Small tables with named rows and columns. After each table, cells are looked up by row and column.

Table vikif
,mikipi,des,zoze
duve,552,5399,5399
vapi,-5330,5361,5361
bopigi,665,-4708,-4708
limamir,-342,-3594,-3594
kanag,3213,-746,-746
zuk,3608,-3162,-3162
pes,3763,-3892,-3892
tarib,2147,2240,2240
nurup,1799,2974,2974
vukos,-5915,7738,7738
sop,1991,-5835,-5835
futen,3643,-4623,-4623

des of duve is 5399
zoze of tarib is 2240
mikipi of zuk is 3608
mikipi of kanag is 3213
zoze of nurup is 2974
zoze of limamir is -3594
zoze of kanag is -746
zoze of vapi is 5361
zoze of zuk is -3162
des of tarib is 2240
zoze of pes is -3892
mikipi of vukos is -5915
mikipi of futen is 3643
des of zuk is -3162
des of sop is -5835
mikipi of sop is 1991
zoze of sop is -5835

Table merer
fields: rif, lod, ded, lol, goga, der, gebe, tupitif, lir
varilib: [56.8, 64.5, 27.7, 56.9, 82.1, 70.3, 53.6, 45.9, 54.1]
kuze: [54.2, 55.9, 41.8, 52.2, 50.8, 59.4, 57.5, 74.2, 52.7]
dez: [48.2, 51.2, 51.9, 53.9, 37.1, 67.9, 50.8, 73.1, 49.2]
dilesi: [44.4, 63.8, 19.0, 48.5, 38.4, 44.8, 51.9, 71.6, 48.8]
tobat: [65.2, 54.6, 28.9, 58.3, 58.7, 47.2, 59.3, 38.1, 64.0]
tuz: [48.4, 45.6, 77.6, 42.7, 69.1, 55.8, 57.2, 76.9, 75.4]

What is the lir of dilesi in merer?
48.8
What is the goga of tobat in merer?
58.7
What is the tupitif of varilib in merer?
45.9
What is the ded of kuze in merer?
41.8
What is the tupitif of tuz in merer?
76.9
What is the ded of dilesi in merer?
19.0
What is the tupitif of kuze in merer?
74.2
What is the rif of tobat in merer?
65.2
What is the gebe of tuz in merer?
57.2
What is the lod of dilesi in merer?
63.8
What is the tupitif of dilesi in merer?
71.6
What is the lir of tuz in merer?
75.4
What is the lod of varilib in merer?
64.5
What is the gebe of dilesi in merer?
51.9
What is the ded of tobat in merer?
28.9
What is the der of dez in merer?
67.9

Table mes
            gek    vami  matamut   nizev     bak
sunid      -653  -74359   -45411  -20263   37037
ler       10520   28234   -45572   -5828  -19529
fufo       1052  -56616   -45013  -17771   27072
kigise   -49645  -51749    50846  -18142  -16613
viniken    4235  -72707   -54224  -19934   39895
zutu     -26019   67168    30681   -1190  -73635
vemebu     7573  -55186   -56926  -17439   31378
dul      -25245   49644    25688   -3601  -61826
binu      -3156  -77233   -41308  -20712   36869
gupe     -25497   39962    24202   -4946  -55845
lesadar  -24136   39789    21621   -4942  -54646

nizev of sunid is -20263
bak of ler is -19529
vami of zutu is 67168
matamut of lesadar is 21621
vami of vemebu is -55186
gek of sunid is -653
nizev of ler is -5828
gek of ler is 10520
bak of sunid is 37037
gek of fufo is 1052
vami of viniken is -72707
matamut of ler is -45572
gek of viniken is 4235
gek of dul is -25245
nizev of gupe is -4946

zovasu =
|  | buz | mabopoz | fege | tukogar | ruzapu | zetesub |
|---|---|---|---|---|---|---|
| beti | 0.376 | 0.273 | 0.389 | 0.241 | 0.332 | 0.437 |
| tutabu | 0.744 | 0.568 | 0.547 | 0.772 | 0.556 | 0.366 |
| zir | 0.773 | 0.480 | 0.396 | 0.716 | 0.529 | 0.435 |
| lusida | 0.336 | 0.330 | 0.463 | 0.262 | 0.354 | 0.420 |
| redilap | 0.741 | 0.547 | 0.551 | 0.742 | 0.553 | 0.380 |

What is the mabopoz of tutabu in zovasu?
0.568
What is the buz of redilap in zovasu?
0.741
What is the buz of beti in zovasu?
0.376
What is the tukogar of beti in zovasu?
0.241
What is the fege of lusida in zovasu?
0.463
What is the ruzapu of lusida in zovasu?
0.354
What is the fege of beti in zovasu?
0.389
What is the ruzapu of tutabu in zovasu?
0.556
What is the fege of tutabu in zovasu?
0.547
What is the buz of tutabu in zovasu?
0.744
What is the mabopoz of redilap in zovasu?
0.547
What is the zetesub of zir in zovasu?
0.435

Table livaket
	nev	buridit	tesava	sanalof	fusego	munu	ras	bokolo	makodus
difegu	0.64	0.63	0.40	0.65	0.83	0.45	0.54	0.35	0.64
virufaf	0.49	0.60	0.61	0.39	0.96	0.66	0.14	0.08	0.71
nez	0.54	0.80	0.62	0.69	1.00	0.74	0.55	0.25	0.49

What is the munu of nez in livaket?
0.74
What is the nev of difegu in livaket?
0.64
What is the bokolo of difegu in livaket?
0.35
What is the munu of difegu in livaket?
0.45
What is the munu of virufaf in livaket?
0.66
What is the makodus of virufaf in livaket?
0.71
What is the fusego of virufaf in livaket?
0.96
What is the bokolo of virufaf in livaket?
0.08

Table div
,poz,tane
kagezo,95,18
kamirid,85,69
big,96,89
dava,113,40
dorer,109,232

dava, poz: 113
big, poz: 96
kagezo, tane: 18
dava, tane: 40
kamirid, poz: 85
dorer, tane: 232
kamirid, tane: 69
dorer, poz: 109
big, tane: 89
kagezo, poz: 95

zumikos
|  | serit | givasuk | fuf | pep | gog | kal | ludigos |
|---|---|---|---|---|---|---|---|
| kub | 0.00 | -0.03 | 0.14 | -0.20 | 0.12 | -0.07 | 0.16 |
| dilep | 0.09 | -0.11 | 0.32 | -0.20 | 0.07 | 0.74 | 0.00 |
| pepemi | -0.14 | -0.26 | -0.30 | -0.21 | -0.02 | -0.32 | 0.41 |
| tuto | -0.14 | -0.53 | -0.29 | -0.75 | 0.25 | 0.36 | 0.03 |
| lesut | -0.16 | 0.38 | 0.18 | 0.08 | -0.21 | 0.43 | -0.40 |
| tubeda | -0.07 | -0.34 | 0.00 | -0.26 | 0.09 | 0.17 | 0.00 |
| diniv | -0.18 | -0.77 | -0.10 | -0.42 | 0.16 | 0.37 | 0.03 |
| daz | 0.03 | -0.01 | 0.29 | -0.28 | 0.03 | 0.45 | -0.08 |
| gup | -0.06 | 0.02 | 0.04 | -0.23 | 0.04 | -0.01 | -0.25 |
| birob | -0.13 | 0.22 | 0.08 | 0.08 | -0.02 | -0.47 | -0.18 |
| gevoro | -0.33 | -0.38 | -0.26 | -0.35 | 0.31 | 0.14 | -0.08 |

gog of lesut: -0.21
serit of tubeda: -0.07
serit of daz: 0.03
gog of diniv: 0.16
fuf of tuto: -0.29
pep of diniv: -0.42
fuf of lesut: 0.18
pep of birob: 0.08
givasuk of tubeda: -0.34
fuf of dilep: 0.32
kal of lesut: 0.43
ludigos of pepemi: 0.41
givasuk of birob: 0.22
givasuk of kub: -0.03
fuf of kub: 0.14
kal of diniv: 0.37
ludigos of dilep: 0.00
serit of gup: -0.06
Row with the largest ludigos: pepemi

